Below is a small trained network, with its code and all its weights. Each question gives an input and a target symbol and asks what happens when units are switched off, that is, made to give their printed mean instead of their output.

import numpy as np


def w(rows, s, z=0):
    codes = np.array(rows[::2]) - 128.0
    scale = np.full(codes.shape[1], s)
    scale[-1] = z or s
    return codes * scale


def norm(h):
    return h / np.sqrt((h * h).mean(-1, keepdims=True) + 1e-5)


def f(y):
    return y / 2 * (1 + np.tanh(0.7978845608 * (y + 0.044715 * y**3)))


def softmax(a):
    e = np.exp(a - a.max(-1, keepdims=True))
    return e / e.sum(-1, keepdims=True)


def log_softmax(a):
    a = a - a.max(-1, keepdims=True)
    return a - np.log(np.exp(a).sum(-1, keepdims=True))


def net(x, mask):
    ids = ['ΛΠβηθμξσψω'.index(c) for c in x.split()]
    T = len(ids)
    res = E[ids] + P[:T]
    u = 0
    for l in range(2):
        q, k, v = (norm(res) @ M[l].T for M in (Q, K, V))
        z = softmax(np.where(np.tri(T) > 0, q @ k.T / 3**0.5, -1e9)) @ v
        res = res + np.where(mask[u], z, O[l][:, -1]) @ O[l][:, :-1]
        u += 1
        y = f(norm(res) @ A[l][:, :-1].T + A[l][:, -1])
        res = res + np.where(mask[u : u + 4], y, B[l][:, -1]) @ B[l][:, :-1]
        u += 4
    return log_softmax(norm(res)[-1] @ U[:, :-1].T + U[:, -1])


Q, K, V, O, A, B = {}, {}, {}, {}, {}, {}
E = w([
[124,169,148,182,173],'Λ',
[98,157,172,191,183],'Π',
[201,137,109,153,100],'β',
[189,139,81,141,112],'η',
[65,105,230,135,188],'θ',
[230,125,233,171,167],'μ',
[217,77,117,54,107],'ξ',
[88,116,80,120,181],'σ',
[124,219,250,130,228],'ψ',
[192,32,186,236,112],'ω',
],0.019)
P = w([
[9,198,94,211,33],'0',
[11,155,104,158,93],'1',
[62,136,134,136,117],'2',
[126,140,160,159,137],'3',
[166,125,179,159,149],'4',
[181,103,233,136,168],'5',
[218,110,211,165,173],'6',
[252,117,167,216,172],'7',
],0.0047)
Q[0] = w([
[62,58,106,176,48],'L0H1',
[197,20,142,165,254],'L0H1',
[75,151,142,43,138],'L0H1',
],0.0095)
K[0] = w([
[112,81,110,171,82],'L0H1',
[165,28,120,154,252],'L0H1',
[104,240,98,126,27],'L0H1',
],0.011)
V[0] = w([
[75,116,27,38,255],'L0H1',
[232,112,190,91,80],'L0H1',
[77,125,125,43,41],'L0H1',
],0.0035)
O[0] = w([
[28,109,150,12,76,37],'L0H1',
[200,66,189,96,169,165],'L0H1',
[104,166,78,106,138,4],'L0H1',
],0.011,0.0029)
A[0] = w([
[131,115,99,54,157,102],'L0N1',
[108,197,150,58,202,219],'L0N2',
[222,148,2,62,149,253],'L0N3',
[177,95,129,79,18,168],'L0N4',
],0.011,0.0034)
B[0] = w([
[127,137,198,126,146,124],'L0N1',
[145,98,2,110,134,196],'L0N2',
[90,124,164,169,197,253],'L0N3',
[96,120,28,150,162,185],'L0N4',
],0.011,0.0054)
Q[1] = w([
[154,127,115,139,249],'L1H1',
[91,125,125,163,175],'L1H1',
[164,169,122,161,140],'L1H1',
],0.015)
K[1] = w([
[227,132,220,106,157],'L1H1',
[151,105,127,3,83],'L1H1',
[91,58,97,111,131],'L1H1',
],0.014)
V[1] = w([
[159,67,86,180,62],'L1H1',
[165,254,163,113,165],'L1H1',
[77,47,211,181,84],'L1H1',
],0.0097)
O[1] = w([
[122,17,36,168,45,142],'L1H1',
[187,246,150,110,86,251],'L1H1',
[78,97,195,143,61,229],'L1H1',
],0.013,0.003)
A[1] = w([
[98,129,79,43,250,230],'L1N1',
[186,167,45,161,73,78],'L1N2',
[174,122,151,130,221,166],'L1N3',
[222,151,188,122,1,255],'L1N4',
],0.0093,0.0027)
B[1] = w([
[149,91,119,29,85,209],'L1N1',
[133,125,101,101,200,148],'L1N2',
[198,123,202,122,110,254],'L1N3',
[36,145,7,2,45,252],'L1N4',
],0.0089,0.0061)
U = w([
[89,209,77,107,116,88],'Λ',
[61,194,145,158,98,55],'Π',
[164,140,18,161,117,105],'β',
[150,155,104,184,193,135],'η',
[41,116,203,130,156,155],'θ',
[161,140,161,94,41,138],'μ',
[178,40,159,72,214,116],'ξ',
[61,103,64,46,171,254],'σ',
[177,209,121,36,220,81],'ψ',
[133,4,109,147,80,144],'ω',
],0.012,0.0058)

Each question gives the input, a string of symbols that net reads in full, and the target symbol t.
The units are the heads (3 rows each of Q, K, V and O) and the neurons (one row each of A and B). Each row of codes is followed by its name. A weight is (code - 128) times the scale printed after its matrix; where a second scale follows, it is the last column's (O, A, B and U).
mask holds one flag per unit, layer by layer, with each layer's heads first. A switched-off unit (its flag False) gives its mean, the last column of its rows in O or B, instead of its output. The means were averaged over made-up inputs and are rounded, as every weight is.
A unit's drop is (log p(t) with every unit on - log p(t) with that unit switched off) / (log p(t) with every unit on - log p(t) with every unit switched off).
The circuit of an input: a set's keep is (log p(t) with only the set's units on - log p(t) with every unit switched off) / (log p(t) with every unit on - log p(t) with every unit switched off). Starting from all 10 units, units are removed one at a time, each time the one whose removal leaves the highest keep (on an exact tie, the one counted first), for as long as the keep stays at least 0.8.
circuit, biggest first: the units of the circuit, biggest drop first
unit that matters most: the unit with the biggest drop
top k neurons: the k neurons with the biggest drops, biggest first
k most important neurons of layer l: the k neurons of layer l with the biggest drops, biggest first
input σ η σ ψ β, target ψ: circuit, biggest first : L1H1, L0N3
input σ β Λ θ Λ, target θ: circuit, biggest first : L1H1
input θ Π η η μ μ Λ, target μ: circuit, biggest first : L0N3, L0N4
input ψ θ ω σ ξ ψ Π μ, target μ: circuit, biggest first : L1N4, L0N3, L0N2
input β ξ Λ, target ξ: 2 most important neurons of layer 0 : L0N4, L0N3
input ω ξ β Λ ξ β β, target ξ: circuit, biggest first : L0H1, L0N3
input β η ψ Λ, target ψ: top 2 neurons : L0N2, L0N3
input σ ω σ σ β σ β Π, target σ: top 2 neurons : L0N2, L0N4
input ω η μ Λ μ Π, target μ: circuit, biggest first : L0N3, L1H1
input θ ξ ω Π, target ω: 2 most important neurons of layer 0 : L0N4, L0N3
input Λ σ μ β ξ Π, target Π: top 4 neurons : L0N3, L0N4, L1N1, L1N4
input σ μ θ Λ, target Λ: top 2 neurons : L0N3, L1N4
input μ θ β σ ψ θ Λ, target Λ: circuit, biggest first : L0H1, L0N2
input σ Π ξ ω ω σ, target ω: most important neuron of layer 0 : L0N4
input σ θ θ, target σ: circuit, biggest first : L0H1, L0N2
input η σ η, target σ: circuit, biggest first : L0H1, L1H1
input μ μ σ θ Λ β μ Π, target Π: 2 most important neurons of layer 1 : L1N1, L1N4
input Λ μ β θ η, target η: top 2 neurons : L0N3, L1N1
input η θ σ η ξ, target σ: top 3 neurons : L0N4, L1N1, L0N2
input θ θ β, target θ: circuit, biggest first : L1H1, L0N3
input β β β η ξ ψ β, target ψ: circuit, biggest first : L1H1, L0N4
input ω ξ β η ξ η, target ξ: unit that matters most : L0H1
input Π ξ ω θ ξ, target ω: 2 most important neurons of layer 0 : L0N4, L0N2
